Rows, each with the group of its hidden value
[  34  -61  -53  114  -64  -52   46   43   -5  -20  -53  237  144 -197
   22  -34    8   22  103  -32 -182   42   -7    3  142  -11   19  -21
   17 -115  118    3  -72 -161 -161 -117  -22   93   31   17   11   38
  -48  -60   62  -65  -90] => J
[ 101   10 -104   87 -170  -68    7  -92   -9   87  -19  240   92    4
  -75   92  123   28  -13  -96  -38 -251   22  145    0  -23 -101 -198
   90 -152   59   77    2  -96 -106  -57 -105   46 -113   34 -165  -15
  -20   46  -12  -72   14] => T
[  13  -89   -1  -48   37   49  -29    0    0   12 -239  253   69 -145
    3  -68  -39   17  203  -72  -98  171   21  -31    9  -25  -88   95
   17   62  -27  -31  -16 -263 -117  -29 -110   66   10  -31  -96   -9
   61 -196   62   16  -31] => G
[-169 -135   -1 -163  196  158   55  108  -71 -148  296   48   83  -59
   44  -37 -191 -152 -104 -286  -25   30  221  -76   43  200  152 -128
 -208   49  -51 -182   76  -96  -26  -82   30 -390  310  128 -166   -8
 -141    6 -144  -57  -95] => M
[   9   51   65  -92 -199   97  -54  108   64   76  202 -379  -30   10
 -230   10   52  185   10  106   68  -21  -40  215  -51   30  -94  -84
  -43  -67  -34  136   11  106  -55 -109  130   99  -45  -99   21 -116
   70  116   95  -26   92] => Y
[  31    9   -3  202  105    1  -77  -84  206  -78 -140  115  220 -172
   45  -14  -25 -149  348  140 -161  132 -376   27  -25 -114 -218   74
  -82  -78   47   88 -102 -143   44  269 -133   96    4  -89   51   71
 -103  -88 -120  182  -80] => G
[  17   12   36  -80 -191   87   63   67  -15   54  222 -157  -58   25
 -175  -21   12  157  -50  -37   67  -64   23   82   25  -21  -82 -121
   11   15   29   60  -33  155  -64 -155   64  123   16  -62    9  -15
   98   51  126  -86  107] => P
[ -85   68  117  -28 -225   60  -48  113  -33 -120  151 -128 -102  -98
 -187   -3  117   15 -160  -91   12   45  147   87  -80  -51   28  -15
  -36   73  114  144  103   65  -96 -150   93  118  -25  -25    7   -6
  128   -6  152 -166   86] => B
[  22  -83  -77  -76  134   31    9  -63   29   39   49   77   90  127
  -43   24 -140  -39  154 -158  -23  -15 -227   36 -138  -27 -124 -106
  -85   67  -44  -57  -28   14  -22  119  -87  -70   85   -9 -142   66
 -123  -46 -158  132   65] => Y
[  52  -61  -52   -2    5   72  -31  -40   80  -18 -199  149   66  -81
   13  -95  -74  -23  266   -4  -90  164 -136  -15  -16  -54 -103   71
  -24   10   11  -89   12 -198  -19   43  -78  173   17  -79   88   72
    4 -128  -13   82   32] => T
[ -52 -115   92 -179  132   91  -15 -126  -78  113  125   94  110  158
 -126  -39 -143  -10  108 -212   95   42 -143   65 -165   33 -177 -197
   17  268   56   68 -105  152  -63  117 -104   37   -2   52  -90   59
   -3 -139  -54  104  217] => B
[ -81  -16   59   98  -39   -7  -39    6   19 -128 -164  340  157 -253
  -16  -22   67  -73   56 -108 -153  110   57  -23   -3  -68  -64   92
  -21   55  138   88   -8 -200 -130  -34  -84   52   -1   47  -88   37
   46 -187   96  -79  -68] => M
[-109 -192  -47 -233  212   69   36  157 -146  -81  213  -49  -15   54
    5  -15 -226  -55   -5 -328  -71  127   85  -15  -95  155  243 -106
 -201   61  -78 -173  123  -67 -168 -117   76 -289  257   79 -174    6
 -171  -32 -163    3   -1] => G
[ 158  160   42  -69  298  324   -6  -39  245 -117  449 -361 -321  -51
   95 -113 -106 -548   32  173  171  -45  138 -134  230   27 -138 -188
   37  -53 -234 -223  -21 -170  520  395 -149 -195  166 -240   57  145
   43  119 -396  172  -32] => G
[  20  102  163 -121 -246  148 -133  128   87   57   92 -439  -80   17
 -324  -43   47  154   -4  171   98  102   67  190 -114  -55 -194   66
    0  106  -16  145   74   46   59  -88  186  181  -98 -169   77 -130
  195   51  235  -28  156] => Y
[ 160    0  164  134 -233  -70  -57  167  -90  129   36 -222  107   38
 -341  -75 -143  131    8  232 -110  233   80   20   70 -226 -240  186
  135  282  197  154  -87   63  109 -131  305  248  -34 -180  158 -119
   83   41  516  -77   39] => M
[ -67 -145  -18   41   16   89   22   20  -24 -138 -205  233   85 -205
   82 -106 -140   -6  243  -85 -135  303  -82 -169   60  -59  -30  209
 -129   84    4  -63    4 -170  -79  -31  -88   96  176  -57   52   -5
    8 -165  106  -19 -112] => M
[  15   47   60  127 -111  -50   82   40  -56  -47  274   -6  -60  -78
 -102   59   73  -26 -109  -66  -27  -79  -39   -5   75 -139  -66 -120
   40   23  108  203 -128  200  -75  -25  -35   66   30  -48  -99   39
   39   28   85 -118  -24] => B
[ -12   -8   13   83   59   52  -37  -72  123  -91 -137  181  120 -108
    0  -24  -34 -109  219  -24  -87  109 -210  -31  -76 -130 -205   84
  -74   62   25   36  -32 -106   26  167 -138   65   36  -62  -39   76
   -3 -141  -43   96  -14] => T
[ 139   19 -177  201 -147 -137   35    2   99   31  119   67  191  -40
  -25   17   46   -6   79   56 -198 -164 -210  180   90    5   57 -232
   16 -320  223  -33  -49  -43 -103  -67   80  179  -49   24  186  152
 -226  142 -111    8   15] => J
[  83  -70 -148   74 -121   13  -72  -57  -30  -42 -266  157  -40  -61
   28   49   12  -29  178  -63  -76   48  -10   13  -46  -55  -23   86
  -50 -125 -111   -8  169 -291  -52    0 -137   58   -6 -100 -106 -122
   -9    7   -3  -34  -90] => Y
[  64  -77    0   75  -14  -29  -21  -96    1  140  -59  233  261  -93
  -31  -17    0   34  196   28  -86  -29  -80  125   83   62 -136 -151
  100  -92  106  105 -147 -134 -124   17  -96  108  -98   41  -17  -28
  -47  -55   14   36    2] => J
[   4 -156    6 -136  254  -15   22   41 -177   -4  230  -60  -87  142
  -32   25 -204 -142   76 -273  -44  114  -92   -2 -143   11  117 -167
  -54  141  -25   -3   10   66 -127   81  -29 -125  121   -6 -173   67
 -130  -69 -190   88   99] => G
[ 119   53 -145   38 -170  -64  102   32   40   51  107  117  -40    1
  -81   65  105   82  -83  -98  -56 -244   -9   68   63  -86  -48 -166
   56 -144   27  -33  -41    2 -105 -142  -27   44   -3  -20 -145   83
  -14   60   -6  -90   -3] => G
[ 282  -18   -2  472 -272 -392   -8  229  -65  181 -214  220  495  -61
 -305   26 -131  180   -5  298 -455  105   66    1  210 -352 -291  297
  178  135  352  115 -186 -168   41 -245  393  100  -19  -75   -5 -127
 -156   72  661 -128 -246] => P
[ -99  -98  133   57  128   93 -115  -41   34 -126 -155   84  159 -196
   21 -105 -118 -133  328   23 -108  381 -209  -40  -72  -38 -105  157
 -108  142   76  113  -34 -125  -31  185  -91  143   45  -59  122   11
   -4 -202   13  113   -6] => B
[   8 -123  -37 -231 -159   93  142  120 -123  171  185   -4   -7   20
 -121 -110  -83  323  -44 -132   43   -8  123   32  162  124   38 -164
   46   37   16 -113 -107   96 -216 -363  100  110   97   30   24  -19
   58    0  191 -133   77] => B
[ 244  125  192  372 -249 -305 -112  107    8  248   23   45  447   -6
 -436   45   28   60 -115  336 -251  -50  107  196   99 -272 -411   44
  309  193  419  325 -247  -17  110  -68  326  157 -239  -38   -5  -80
  -26   66  535  -75  -18] => M
[  25   83  108  -82 -213  114  -18  119   -7  -30  198 -377 -254   43
 -244    6   34   85  -73   15  107   54   38   53  -90 -150 -115   35
  -19  124  -52  138   72  172   32  -74   89  141    3 -197  -20  -64
  196   51  174  -83  121] => G
[  14  -70   77   17   83   44  -55  -79  -22  -33 -111  152   46  -58
  -30  -63  -82 -127  224  -70  -60  203 -108  -27  -80  -91 -124   35
   27  156   75   76  -27  -96  -28  141 -123  162  -27  -63   17   66
   49 -189    1   78   90] => J
[  91  123   31   62 -146  -17  -43   93   53  -57  235 -351 -213   -6
 -169   68  105  -56  -24   64  -13  -21 -106  135  -76 -141   -7  -76
    4  -85   28  172   45  111  -16   30   62  158  -68 -172   17   36
   45  100  -28  -18   89] => Y
[ -87 -205   82 -240  235   58    6   19 -173  134  223   14  149  102
  -81   -1 -193   36   77 -248   21   49   16  105  -93  196   21 -245
  -42  133  -31   46  -77   40 -202  -18  -17 -214   84  119 -236  -71
  -99  -84 -100   68   90] => T
[  65    7  -91   57 -108  -88   35  123   -1  -48  -49  176  -25 -171
  -21   12   98   16  -21  -92 -186  -15   95   32   73  -56  105  -16
   30 -136   72  -37   28 -203 -198 -189   18   55    0   -3  -93   73
  -13  -52   33 -112  -68] => G
[ 107   74  -38  122 -135  -98   -2   64  -23  -43  150 -100 -159  -50
  -94  111  132  -62  -51  -29  -76  -97  -26   98  -14 -126   41 -105
   41 -146   32  159   33    9 -102  -21  -14   78  -62 -100 -116   14
    1   78  -30  -78   -8] => Y
[ 124   -5  -66   91  -69  -83  -12  -17   -5   32  -79  200   32  -89
  -25    7   68  -53   85  -39 -134  -33    7   76   40  -55   -6  -93
  108 -111   99   24   -9 -191 -118  -34  -61  138  -95  -20  -33   70
  -18  -51  -16  -24   13] => T
[  47   74  -30   40 -206    5   34   74   48  -56  236 -181  -79   20
 -148   14   56   23  -69  -29  -26  -90  -72  111  -35  -85   11 -129
  -33  -85  116   37   50  135  -38  -97  105  161    0  -69   99   98
   -4  103    9  -66  114] => P
[  21 -149   57 -216  147   63  -46  -86 -190  135   34   36  -77  173
 -106   33 -128  -23  119 -246   98   64    5   56 -187   26  -88 -142
   53  215 -112   96    9    0 -111   93 -154  -49  -28  -24 -277  -82
   51 -126  -63   71  159] => Y
[ 105  -15 -106   14 -146 -108   -2   47 -111   37  -78  212  -97  -72
  -62   94  139   21  -71 -174 -102 -118  201   86    9  -32   90  -93
  108 -126    4   43   82 -225 -226 -180  -65   18  -91    4 -256  -37
   34  -23   33 -151  -31] => Y
[  15   17   41    1 -152   23   64  118  -64  -79  235 -160 -166  -31
 -128  -25    0   17  -72  -82  -23   59   13   -5   17 -109   53  -48
   -8   52   99   63   13  152  -80 -127   83  171   56  -94   71   73
   73   14  104 -111   88] => M
[ 250  122   22  330 -330 -255   -5  162   86  182  -49  109  398   26
 -383   23  -18  165 -139  265 -269 -105   83   86  125 -327 -401  143
  186  147  325   76 -165  -40  150 -199  355  110  -76  -63   -4  -22
  -51  101  544 -109  -78] => P
[ 142  -25  -97   31  -88  -42  -99  -37  -20   48 -211  131  -45  -57
  -33   24   68  -51  149  -25  -94   24   42  109  -37  -24    6  -24
   90 -124  -12   19  103 -312 -105  -11  -89  142 -138  -70  -64  -34
   13  -38  -28   -7   18] => Y
[-110  -60  -22   35  -42  124   -9  -60   53 -188 -219  300   87 -128
   22  -54  -66  -55  132 -161  -53  166  -85 -148  -76 -128 -161  199
 -166  163    2  -56   71 -115   21   41 -141   43  151  -31  -42   31
   42 -160   78  -26  -60] => B
[ -47  -23   39   43    5   77  -12  -43   66 -128 -165  265   78 -154
   -8  -74  -32  -90  148  -96  -84  167  -73  -99  -36 -134 -156  132
  -45  150   79   -2  -14 -122   -8   62 -121  126   54  -41    0  102
   75 -206   61    9    9] => M
[  20  -14  -15  -44  -59   35   13  -37   75   63 -145  343  172 -109
  -65  -63   45   62   73  -90  -70  -40   56   50   29   -8 -156  -50
   79   28   94  -53  -71 -188 -107  -94  -76   97  -54   57  -73   88
   65 -166   66  -19   52] => P
[ 104   83  189  -25 -235   94  -77   72   15  124  151 -403  -65  103
 -348  -38  -28  129    5  200  106   83   16  121  -56 -161 -309   43
   91  208   31  204  -30  170  143  -19  164  227  -94 -215   82 -122
  198   68  317  -17  165] => T
[ 183   96 -124  190 -125 -145   53  -70   41    3   45  243  -36   -7
  -51   90  145 -127  -52  -86 -109 -250  -51   57   26 -190  -84 -182
  142 -126  134   43  -34  -50  -35   29 -111  121 -102  -34 -116  172
  -29   18  -74  -50   29] => T
[  54   57  -29   90 -140  -77   22    2   47   41  158  104  115  -63
 -104   20  116   10  -60  -28  -83 -162  -48  152   54  -13  -32 -224
   76 -117  198   77  -95   31 -120  -77   22  125  -81   53   18  114
  -59   37   -5  -61   51] => B
[  87   -1 -175   61 -176  -26  145  100   -9  -35  116   17 -131  -34
  -26   69   23  115  -50  -99  -65 -133  -39  -54  112 -122    4  -28
  -59 -143  -83  -54   -4   37  -88 -173  -19   -9  149  -99 -151   -5
  -19  104   49 -126 -123] => Y

Next part:
[ -63   32   11   21   84   17   -8    1  174   -5   33   12    0   73
    2   10   80   74   19   36  -75  -55    2 -149  -94  -24   -5   89
   98  -46  116 -137   77   12    8   -6   30   41   41   27   27  -60
  -55  -85  -43  -18   94] => RL
[  25  -16  112   79   46  -28  -96  -34  105  -70   23 -104  106   24
   42  -67  209  169  143   32 -118   47 -115 -155 -163   50   62  111
   33   57   62 -118  -35    6  -65   51   48  121 -234  -26 -103  -62
  -52  -89    6   -1  -54] => RL
[-106 -212  265  236   64   53 -368  -43   40  120  100   82 -137   51
  140 -136 -118   -5 -140 -254   49   82  -37  -21 -278   48    4  -68
  441 -115  -38  -60   89  214 -350  199  204   13 -188  128  183  -87
  111  -44   92   34   85] => JL
[-105   70   23  -14   85   58  -52  -14  -13  -43  -13   91  223   -5
   10    0  208  104   41  219 -103  -14   26  -89   95   -2   48   70
  107  -93  189 -231  129   60  151 -157  149   26  164   82   10  -30
   73  -33  -34   59   -7] => RJ
[ -92 -157  -40  -14  -66   40 -373    4  308  165  359  -51 -297  157
   65  196 -242 -199 -425 -355  -14   79   19   -7  -56  173 -317  -95
  431   23  -15  -79  313  473 -309   64  -85  -92  257  -12  187  -80
  173 -167 -164 -159  352] => JG
[  62 -302   47   43  -59 -157 -358 -145  184   92   66 -196 -514   50
   29   76 -335  123 -116 -253 -103  186   19   65 -133  243  -77   75
  222 -238 -261   -2  -34   -6 -278   -5  -75   72  202   19  274  -19
  416  106 -144 -168  111] => HQ
[ 156  -38  284  125 -106 -120 -128 -114 -172 -186 -239 -145  355 -214
   95 -152  323  313  494  207  -97  232 -246  -62 -213  160  161   59
  -95   42  184   22 -410   -2   38  112  320  120 -404  -89 -248  -32
   -8    6  298  113 -460] => JL
[ -94  132 -381 -150 -131  -80  197  -29  105  -54  210 -143    8  -94
  142  314 -184  129  179  104  148 -128  -19  -86  -33  183 -175  157
  129  -83  175   18 -129 -313  254 -200 -102   11  218 -157  -24  134
  -68  -25  -92  -64  205] => SN
[ -93   39  -31   21   75   20   -2  -17  165   -2   57  -14  -30   74
   39   22    0   66   22  -12  -30  -89   23 -150 -138  -25    7   77
  137  -80   93 -129   60  -20   -6    4   -4   42   37   44   41  -69
  -77  -98  -40  -17  138] => SN
[ -65   37   30   23   85   15  -19    2  177   -8   54   11   22   78
    3   11  119   49    3   39  -78  -45    5 -154  -57  -12  -11   90
   94  -30  120 -140   96   45   15  -17   25   58   51   20    0  -56
  -30  -77  -67   -6   73] => Sj
[-149  169 -195  -99 -100  -12  350   65  220  -84  165  -79   96  -22
  118  206   87  178  249   81   70 -265    0 -199  -35   19  -17  199
   44    2  264    7  -80 -309  286 -153 -188   86   62 -115 -194  151
 -180   -2  -89  -79  194] => HQ
[ -53  -26   24   37   45   31  -33   41  168   -9   22  -35  -10   43
    0  -17  143  156   24   26  -80  -85  -30 -152  -73  -63   18   55
  138  -11  115 -127  133   21  -18   -8  -27   34  -55   88    8  -34
  -63 -101  -13  -94  132] => SN
[-153   64  -18   48  128   32   24  -31   20  -46   44   35  306  -32
   30  -55   45  -85   49  186   75 -153   81 -208   21   39   99  113
  152 -294  189 -180 -125  -78  138  -32   71  125   97  220  130  -66
   29    9   12   58  120] => NR
[-142  -19  101   41   79  -37  -23   54  161  -52   85    6   78   38
  -11  -57  107  -66  -31   -4  -35 -117   18  -46  -38  -34   13   85
   86 -158  138 -141   90  101  -22    4   13   55   34   33   -6  -50
  -29  -10   39   20  117] => NR
[ -24   54 -115  -14   55  -97   16   43   97   87  -82  165 -115  -47
  -65  102  -56  -71  -46  236   95  -57   -6  -18  -27    9 -204   23
  193 -199  286    1   45   99  161   -1  257 -153  230    0  147  -55
  -76   38  182   29   53] => JL
[-136  -20   52   15   80   -8   63   36  208  -30   61   43    3   53
  -10    8  -77  -55   -9  -47  -19 -111   56  -77  -72  -30  -38  101
   92 -208  119 -100    9  -34  -23   12   28   20  195   36  140    9
  -14  -19  -11  -22  195] => QT
[ -67   56  -49   26  157   52    7  -64   84  -89   72  -48  236   34
   29  -17  -45    4   77   66  -27  -18    3 -217 -102   34   -5  113
   61 -126   66 -214  -84 -131  -13    5   78   93   84   90  169  -50
  -55 -179  -88   28  127] => Sj
[ 264  110   21   -7   94 -379   24  -20  -65    6 -445  219 -104 -178
 -213   27  228   53  233  646  -49  221 -185  140  -18  103 -212  147
 -174 -179  348   94 -179   65  351  -19  643 -168  123 -281  -50  -85
  -59  261  419  234 -532] => HQ
[-149   -3   89   25   63  -38    0   55  190  -52   95   -9   77   47
  -13  -41  126  -74  -30   -2  -40 -141   36  -69  -20  -27   28  100
   71 -158  152 -136   76  101    7   -7  -34   78   50   35  -33  -56
  -21    3   14    6  126] => NR
[ -94   66    4  -22   43   42   29   31  212  -20   98   -4   87   73
    2   66  150   -8  -26   38  -64  -82   36 -182   46  -12  -51   64
   95  -11  185 -136  125  110   74  -57  -38   52  170   35  -32  -21
  -13 -100 -111  -38  110] => RJ
[-159   36  -11   28   92  -74   50   -2    6  -84   91   39   54  -42
   89   14 -116   -4   89    7   84  -48  -21   65 -137   -8  -90   86
  109 -194   96  -96   32 -123    6  -52  185  -22  108 -111   54   54
  -94  -36   73  144   60] => JL
[-172 -238  281  193  146  -12 -186  125  -84  -75   88  100  124  -97
   38 -213   79   67  -54  -44   27   15 -117  165  -19 -110  -54   -1
  259 -184   19 -162  287    8 -234  -34  277  -39 -103   71  167  150
   55  -24  147   74   91] => QT
[ -86  -98  207  117   14 -106 -125  -63  139  -38   61 -202 -154   68
   91 -118  279  236   98  -93 -120 -103   46 -109  -47   25  297  174
   82 -121 -101 -101   57  -71  -32  -90 -249  305 -200   90 -235  -36
  209  175 -134  -35  -54] => QT
[ 105  -89   44   70   74 -127 -156 -256 -118   -9 -143   -6   12 -110
   48    8 -236  139  214  210  -28  275   10  -67  -62  326   35  200
   63 -366  -79  -46 -446 -336   63  -73  320  152  261   46  331   24
  411  189  -65   95 -208] => RL
[ -25   -2   82   58   -5   53  -61 -239 -356 -222 -170  -30  612 -269
  180  -75 -266  136  465  181   61  237  -63  -65 -198  231  101   29
   35 -317  131 -117 -618 -290   46   38  484   54  122   91  288   37
  115 -114  189  189 -192] => JL
[ -18  -31    1   15 -314  -19  -37    3  678   54  296 -553 -463  186
  135  218  -52 -156 -112 -669  108 -177   64 -394 -248  -16 -189 -221
  198  287  112  241   69  513 -253  317 -667  148   -9   10 -347 -165
 -193 -413 -213 -319  218] => RJ
[-140   22  -73   36  -22   14  173  147  173  -41  224  -79   85  -52
   90   76  257  180   79   75  113 -236  -62 -196   99  -61  -68  111
  202   59  201  -26  195 -198  148 -166 -168  103  -84   31 -149  204
 -100  -43 -115 -110  195] => Sj
[-122   89  -10    2  116    0   59    9  274   -7  200   29  -18  154
   40   72   12  -61  -40  -71  -49  -80   23 -145 -123   21  -75  164
   76  -19   83 -136   88  -12  -21   -3  -21   75   92 -109  -14  -32
  -88  -75 -146   35  161] => Sj
[ 178   10  146  -21   -6 -140 -247 -184 -299 -115 -362   -8  327 -209
  -64  -63  428  307  304  586 -250  314  -76    7  244  235  171  109
 -111 -166  170 -174 -198   74  329 -247  389   99  154   58  -87  -65
  406  204  103  133 -546] => JG
[-151  125 -107  -61  -71   -2  217   61  195  -74  248  -73  129   -8
  123  179  157  104  135   42   53 -168  -12 -165   61   53  -74  162
   87   54  217  -33   45 -167  209 -180 -151  111   96 -124 -204  163
  -64  -24 -167  -35  134] => RJ
[ -17 -110  523  207  145  -82  174  262  429   -5 -169  173 -262  120
 -168 -218  478   92   30  -74 -154 -105  -82  -76  -79 -384  -41   61
  -72   90  222   65  335  149 -111  151  111    9 -136  -82 -187   92
 -208   21  117  -14 -120] => RL
[ 582 -197  197  -41  128 -639 -217  108  481 -195 -229 -388 -376   92
 -497 -115  551  105   63  239 -583  353 -471  169 -144  125 -267  346
 -680  215 -106  -44   48  299 -245  165   48   16 -422 -547 -312 -200
 -157   76  229 -144 -362] => QT
[-127 -110  528  233  162  -66  147  229  273  -32 -112  217  -99   58
  -87 -257  384   16   41  -65  -59 -140  -41  -11  -66 -333   28   65
   12  -70  214   21  256   90  -95  118  180   30 -115  -24 -128  112
 -138   92  165   80  -92] => QT
[-189   44  -11   31   69   31    0   30  158   -1  204   -5    4   55
   83   57   20  -72  -93  -79   74 -118   62 -107   14  -45 -100   14
  223  -72  120 -116  226   76    3  -71  -32   43  183   31   -1   19
  -21 -117 -125   34  156] => RJ
[ -98   -4   -3   -3   88   18   99    2  219  -11   20   65  -66   65
   -8   57 -182   11   28  -44  -30  -59   58 -105 -119  -28  -84  103
   86 -185   95  -86  -23 -132  -18    7   71  -11  277   12  226   31
  -24  -68  -60  -34  196] => SN
[ -79   26  162   38   72    7   62   82  233  -25   17   69   27   74
  -37  -16  245   26    7   31  -96  -61    3 -127   24  -99  -41   70
   38    6  200  -92  172  114   40  -22   47   38  107  -16  -78   16
  -43  -51  -45    4   10] => RJ
[-118  193   21   37  117   66  154 -104  112  -44 -126   23  151   30
   36  -10  -20  -96  146   85   76 -115  171 -309  -79 -100   65  -14
   46 -212  253  -89 -151    8  179   57   95   95  309  179   58 -136
  -96 -165  -30  127  -62] => Sj
[ -70   57   38    6   83   19   -9    9  192   -9   75   23   65   87
   -5   28  153    1  -21   56  -87  -43   19 -165   -2    7  -26   95
   81  -24  147 -149   99   92   45  -34   19   65  107   13  -21  -51
   -2  -65  -93    0   64] => RJ
[-109   17  140   78   88   -6  -84  -23  181   10  148  -44    4  111
   58  -25  243  -13  -63  -35  -59  -62   69 -184   63   29   73  104
  142  -47   44 -141  155  114   15  -72  -98  199   56   71 -129  -35
  145   29 -196   27   -3] => JG
[ -96   56  -40    8   65   20   60   11  155  -24   58    3   29   47
   38   32   52  103   68   44  -29 -111    3 -150 -104  -29    7  108
  111  -63  133 -123   47  -82   50  -32    2   41   25   21   13  -16
  -95  -73  -33  -21  137] => SN
[  24  143  -49   48  144 -114  113   19   -4   64 -227  256   27  -94
  -81   16  114  -16  107  453  110  -42  -29  -97  -13  -24 -114   82
  107 -212  360    5  -69  -30  306   -9  419  -93  138   17   86  -52
 -117  108  239  152 -159] => HQ
[ -55  202   71   69  161   66  244   54  166   57 -160  327  182   39
  -50  -14  185  -43  129  309   37 -127   24 -298  -93  -98  -12  114
   77  -86  426  -36 -119  -27  259   99  320  -18   82   56   52  -60
 -221    4  129  110  -41] => RL
[-139   -6   82   25   66  -33   -3   56  195  -47   92   -6   78   50
  -19  -38  121  -74  -33    3  -42 -140   30  -79  -24  -27   21   98
   78 -151  155 -136   74  103    3    2  -32   69   44   42  -20  -59
  -30   -4   18   -3  136] => NR
[ -86  -35  127   88  100   62 -202  -34   45   45   46   93   70   47
   37  -46  102    4  -89   37  -53   48   19 -101   -8   32    2   10
  242  -88   96 -173  138  182  -50  -11  164   38   79  118   94  -74
  125  -49  -36   48   17] => RJ
[ -88  -67  173  145   69  -55 -108  -81   81   -6   38 -109 -126   59
  116 -117  183  235  109  -58  -64  -71   36 -135 -108   12  252  154
  146 -128  -86 -104   35 -142  -36  -61 -109  256 -183  103 -122  -24
  158  122 -114   17  -50] => HQ
[ -69   26   72   48  174 -112  102   56  283  -33  202   79  -84  127
    1   36  -12  -74  -13  -66  -43   -1  -73  -28 -161   30 -183  245
   -6  -30   28  -76   71 -134  -91   16  115   50   42 -274   17   76
 -109    4  -94   92   95] => Sj
[ -27  210 -192 -178  -59  -58  159   -8  304   22  -57  -14 -128   69
  -77  250   69  -49   15  163  -58 -116  119 -168   74    0 -137   39
  -19  -53  333  -25   48  193  312  -94  -73  -46  466  -58  -99 -119
  -69  -62  -66  -51   29] => RJ
[-119    6   44   29   78  -25    7   36  166  -41   65  -13   45   46
    1  -30   81  -11    2    7  -31 -130   18  -95  -70  -39   24   93
   94 -138  127 -132   65   39   -2    5  -13   54   20   48    2  -53
  -60  -29   22   -6  134] => QT
[ -85   26   58   49   77  -70   26   85  147   17  -17   91   56  -15
  -66  -34  202  -84  -32  193   34 -148   15 -100   49  -40  -24   76
  122 -176  273  -64   66  126  137   -2   92   19   54   84  -13  -58
  -40   75  115   21   39] => NR
[ 173  -19   82 -149  -43 -369   22   35  292 -187 -162 -186 -219   19
 -215   67  173   84  166   87 -336  145 -160  213 -101   45 -162  181
 -422  -11   98  -23   -4  170    8  -16   61  -66  125 -438 -231  -74
  -95   40  159  -12 -206] => QT
[-100  118  -75  -44  -46    0  117    0  190  -41  151  -56   60   35
   99  139  111  104  124   26  -10 -104   -7 -167  -58   60  -27  133
   77   41  185  -55   -4  -68  141  -83  -83   89   45 -104 -160   29
  -77  -51 -105  -17   81] => Sj
